Q:
[[-1  0  1 16  2  7]
 [ 3  0 28  9 24 20]
 [16  0  1 -1  2  0]]
A: 16

Q:
[[-10   1  -1   1   3  20   9]
 [ 28  13  13  10  11 -17   2]
 [  9  12  -5  -9  10 -11  20]]
A: 3

Q:
[[  2  18   0  16   5]
 [  1   8   0   7   2]
 [ 31  32  -1  36 -11]]
A: 0

Q:
[[  5 -35  19   7 -11]
 [ 23  -7   7 -25   0]
 [-28  12 -12  18  13]]
A: 19

Q:
[[ 21  -8   2  27 -14  -6]
 [-13  -7  -2 -13 -11   1]
 [ -6  19  13   7   1 -26]]
A: 27

Q:
[[-16 -30 -16  10 -22]
 [ -5   1   2   3  -9]
 [  7  18  10  -4   8]]
A: -16
---
-531,306,-692,-606,-651,-737,949 -> 306

40,-16,2,-2,21
30,11,33,-32,19
-> -16

0,0,0,8 -> 0

-35,-4,8,-23,47,18 -> -4

50,3,75,51,39 -> 3

42,30,-3,43,-44,-32 -> 30

675,456,400,660,160,590
675,394,507,516,836,399
-> 456

-38,17,21,29
-36,-6,20,-46
-> 17
---
[[  8   1  18  11 -23]
 [  0  24 -22   0   0]
 [  5  28 -26   0 -15]] => 0

[[  8  -1   3  -9]
 [-13  27   7  15]] => -9

[[ -9 -25 -17   1]
 [  7  34   6  -9]] => 1

[[ 30  16  13 -34  -2  -2]
 [ -9 -15 -19   9   3  -3]] => -2

[[ -6  -9   0  10 -13 -26   9]
 [ 15   8  -2  13  28 -19   9]] => 9

[[-21  11  26 -15 -21  18]
 [-25 -19  28  -7  26 -22]
 [-16 -11   7  22  16 -24]] => -22

[[  9   9  35  -6 -13]
 [-10   3 -26 -31  25]
 [ -5 -10 -30  30  -2]] => 25
---
14	-13	0	26	5	-13
19	7	7	0	10	-20
0	11	0	34	11	-9
→ 14

-30	24	11	-10	22	15
24	24	-27	-9	1	-12
→ -30

26	0	14	-25	-4 → 26

11	-3	27	18	6	-11
-10	9	1	-34	-31	-6
→ 11

22	-19	20	-36	36	-33	-23 → 22

13	2	27	18 → 13

5	13	6	29	-8	11 → 5

-1	16	4	3	2
-13	0	27	-21	11
-6	11	16	3	7
→ -1
---
[[613 574 648 556 651 593 521 627 568 534]
 [617 613 560 683 422 599 570 640 562 657]
 [205 226 186 346 958 382 791 588 359 340]
 [622 682 583 673 394 609 623 503 616 687]
 [468 678 482 584 480 562 737 367 576 624]
 [631 680 587 674 404 606 622 504 615 681]
 [649 622 703 567 624 619 508 600 594 554]] >> 568

[[110 112 196 147 185  51  51  38 166 194 218  47]
 [187 123  67 212  88 176 176 115 113 191  94 177]
 [121 199  82 216 184  26 201 134  84 110 186 144]
 [133 181 213 103 169 115 175  81 187 104  21 184]
 [ 54 130  21 137  66 161 125 205  31 196  57 164]
 [207 195 151 129 155 143 183 130  36  72 143  32]
 [ 79  37 110 109  38  76  19  17 110 207  45  63]
 [214 117  70  13 111 123 170  32 128  75 105 186]
 [145 139  24 102 172 116  90  85  41 148  74  79]
 [178 197  63 195 127  74 139 161 140  54 158 151]] >> 218

[[ 13  30 -32  21  -1   8]
 [  1 -35 -35  -6 -26 -22]
 [ -8 -31 -35  -4 -21 -19]
 [-12 -26 -31  -6 -15 -38]
 [-41 -10 -22   8 -20 -17]
 [ 16 -28  -7  13 -47 -10]
 [-25 -40  -8  22 -21 -12]
 [  0 -30  10  19   5 -24]
 [-37 -17   2 -36 -12 -19]
 [ 12   2   1 -12   9 -30]] >> -1

[[1935 1935 1974 2014 2046 2143 1893 1996 2192 8726 8804 8998]
 [2102 1958 2028 2067 2157 8809 8886 8860 8871 8849 8906 8896]
 [1945 1939 1914 2090 2054 1979 1964 1989 8457 8753 8841 8877]
 [2068 1866 8747 8875 8900 8915 8976 8928 8806 8882 8818 8854]
 [2062 2072 1975 1872 1872 8465 8823 8944 8963 8856 8825 8822]
 [2000 2048 2007 2811 8862 8821 8704 8835 8871 8920 8885 8835]
 [1956 2031 1993 1967 2042 1961 2116 1913 2107 2684 8801 8858]] >> 8804

[[725 766 735 476 786 776 619 736 681 251 555 586 587 628 630]
 [713 680 718 613 724 583 539 794 728 373 552 490 742 544 581]
 [760 687 702 357 627 702 550 682 576 257 475 504 593 553 499]
 [654 813 888 766 671 441 286 781 794 238 447 440 742 548 661]
 [720 754 716 539 759 732 610 729 699 312 563 570 610 631 632]
 [623 690 799 647 675 611 353 827 907 184 527 509 695 453 674]
 [803 641 740 211 520 644 519 628 434 294 535 524 640 401 513]
 [699 722 720 423 742 779 621 723 633 240 513 552 578 601 573]
 [676 660 707 614 663 614 577 760 715 471 562 517 690 597 615]
 [798 620 742 120 531 654 531 581 391 301 567 535 670 345 579]
 [717 577 801 698 749 469 698 758 779 287 332 425 847 538 447]] >> 628

[[471 462 413 218 743 518 672 534 605]
 [505 612 462 343 775 574 686 575 454]
 [459 671 344 299 571 329 605 351 516]
 [702 480 420 351 556 581 708 378 934]
 [730 639 418 384 446 762 775 493 976]
 [757 622 235 548 531 518 637 384 563]
 [707 712 331 451 487 610 739 575 681]
 [498 736 440 329 671 447 669 369 628]] >> 534

[[ -8   9  10   7  23 -19   8   7   5 -13  -5]
 [ -8 -34 -35 -24 -33   2 -21 -34 -20  -8 -21]
 [ -6 -43 -34  -7  -4 -22 -14 -38  -5 -16 -18]
 [ -5 -17  -7  11  26 -34   4 -13   8 -18 -10]
 [ -6  -3   2  11  28 -28   8  -2   7 -16  -7]
 [-12  23  15  -4   3   4   0  15  -4  -7  -3]
 [ -5 -30 -18   7  20 -35  -1 -24   6 -18 -13]
 [-10  18  14   2  15  -8   5  13   1 -10  -4]
 [ -7 -42 -36 -16 -19 -11 -19 -39 -12 -12 -20]
 [ -6 -39 -27   1  10 -31  -8 -33   2 -18 -16]] >> -13
---
-20   -2    6   -8    1   10
-28   17   10  -22   20   -7
| 17

-13  -17   -1  -36 | -13

 34  -14   22  -22
-22   24    3   17
 30  -19   18  -16
| 30

 24   26   24  -21
 22   21   11   34
| 26

 7  24   1   1  -6
22   6  33   6  14
24   4  36  10  18
| 33

-25    0   16   15   18
-26  -23   30   35   10
| 30

-13   18   28  -23 | 18

-3  17  -8  28   8 | 17

-27   15   12  -14 | 12

-13    7    3   17
 10    0   29   11
| 17
---
[[ 16  -9 -12   0 -25  -7]
 [  7   5  26 -16  20  13]] --> 13

[[ -8  15  -8  -6  23]
 [  8 -10   7  -1 -26]] --> -26

[[  7 -22  19  -4   0]
 [ 14  33   9  -4  23]] --> 23

[[ 11  13   7  13  23]
 [-20  21  14 -17 -28]] --> -28

[[  5 -13  35 -26]
 [ 12   0  21 -22]] --> -22

[[17 19 -6 -3 -5]
 [13  0 -4 31 -3]] --> -3
---
[[ 160 -192  -67 -819 -104 -175]
 [   7 -177 -151  625  -61  236]
 [ 269 -214  293 -266  290  552]] Out: -61

[[476 162 828 208]
 [197  60 157 248]] Out: 828

[[2947 4049 7490 2670 6160 5402 7120]
 [5653 3058 9139 3599 6946 6048 9574]] Out: 5402

[[3 2 3 4 4]
 [3 2 6 2 7]] Out: 4

[[80 30 57 66 32]
 [37 61 23 86 32]] Out: 66

[[5 4 4 4 5]
 [8 7 4 1 4]] Out: 4

[[ 238 -606  244  343  563  -99  113]
 [ 100 -278  184 -195  395  -88  320]] Out: -99

[[83 46 78 90 55 57]
 [69 83 91 85 56 19]
 [28 52 57 52 55 46]] Out: 56

[[197  39 115 156 195  75  80]
 [ 34 149 115 152 117 213  97]] Out: 75

[[330 967 411 359 461 498 277]
 [140 208 219 558  60 608 503]
 [438 290  69 588 277 233 746]] Out: 608
